Below are the code and all the weights of a small trained network. Each question names an input and a class and asks about switching units off, where a switched-off unit gives its printed mean instead of its output.

import numpy as np


def w(rows, s, z=0):
    codes = np.array(rows[::2]) - 128.0
    scale = np.full(codes.shape[1], s)
    scale[-1] = z or s
    return codes * scale


def f(y):
    return y / 2 * (1 + np.tanh(0.7978845608 * (y + 0.044715 * y**3)))


def log_softmax(a):
    a = a - a.max(-1, keepdims=True)
    return a - np.log(np.exp(a).sum(-1, keepdims=True))


def net(x, mask):
    res = np.array(x, float).reshape(1, 4) / 4 @ E
    y = f(res @ A[0][:, :-1].T + A[0][:, -1])
    res = res + np.where(mask, y, B[0][:, -1]) @ B[0][:, :-1]
    return log_softmax(res[-1] @ U[:, :-1].T + U[:, -1])


A, B = {}, {}
E = w([
[114,255,149],'x0',
[121,168,50],'x1',
[22,173,141],'x2',
[95,166,186],'x3',
],0.0092)
A[0] = w([
[165,157,140,69],'N1',
[92,120,201,208],'N2',
[224,201,107,117],'N3',
[150,91,92,127],'N4',
[178,109,196,146],'N5',
[164,176,181,55],'N6',
[43,112,151,84],'N7',
[3,95,99,128],'N8',
[75,129,108,253],'N9',
[104,99,96,74],'N10',
[93,139,41,36],'N11',
[144,96,94,234],'N12',
[95,122,125,74],'N13',
],0.019,0.006)
B[0] = w([
[94,157,155,139],'N1',
[23,168,72,254],'N2',
[57,32,229,222],'N3',
[163,73,142,203],'N4',
[145,179,3,216],'N5',
[169,236,139,187],'N6',
[53,94,128,214],'N7',
[84,43,129,254],'N8',
[158,76,188,240],'N9',
[154,166,131,146],'N10',
[189,167,50,174],'N11',
[156,38,144,231],'N12',
[114,122,115,133],'N13',
],0.026,0.0082)
U = w([
[217,231,145,1],'0',
[86,99,136,26],'1',
[153,116,175,202],'2',
[216,224,151,7],'3',
[26,229,64,121],'4',
[116,64,37,195],'5',
[1,121,135,190],'6',
],0.0093,0.0063)

Each question gives the input, the list of numbers given to net, and the class t.
The units are the neurons (one row each of A and B). Each row of codes is followed by its name. A weight is (code - 128) times the scale printed after its matrix; where a second scale follows, it is the last column's (A, B and U).
mask holds one flag per neuron, in row order. A switched-off neuron (its flag False) gives its mean, the last column of its row in B, instead of its output. The means were averaged over made-up inputs and are rounded, as every weight is.
A unit's drop is (log p(t) with every unit on - log p(t) with that unit switched off) / (log p(t) with every unit on - log p(t) with every unit switched off).
The circuit of an input: a set's keep is (log p(t) with only the set's units on - log p(t) with every unit switched off) / (log p(t) with every unit on - log p(t) with every unit switched off). Starting from the 12 units with the biggest drops (on a tie, the unit counted first), units are removed one at a time, each time the one whose removal leaves the highest keep (on an exact tie, the one counted first), for as long as the keep stays at least 0.8.
units of the circuit, in order: the units of the circuit, biggest drop first
most important unit: the unit with the biggest drop
k most important neurons: the k neurons with the biggest drops, biggest first
drop of u: that unit's drop, to one decimal
input [7,-7,7,1], class 4: most important unit => N6
input [0,7,-5,8], class 2: 4 most important neurons => N2, N7, N8, N5
input [-2,8,-4,7], class 2: units of the circuit, in order => N2, N5
input [5,-2,-8,-4], class 6: 2 most important neurons => N3, N9
input [1,3,-7,-1], class 1: units of the circuit, in order => N3, N2
input [5,7,2,2], class 2: units of the circuit, in order => N2, N9
input [2,1,-5,-5], class 1: 2 most important neurons => N3, N2
input [5,7,-3,3], class 2: 3 most important neurons => N2, N7, N8
input [-2,5,8,0], class 5: 2 most important neurons => N11, N3
input [-1,1,6,-6], class 5: 2 most important neurons => N11, N3
input [0,6,-3,7], class 2: 2 most important neurons => N2, N7
input [5,-5,4,2], class 4: drop of N3 => 0.3
input [-2,8,-7,7], class 2: drop of N2 => 0.8
input [7,-1,-1,7], class 4: units of the circuit, in order => N6
input [2,5,0,-1], class 2: drop of N2 => 0.5
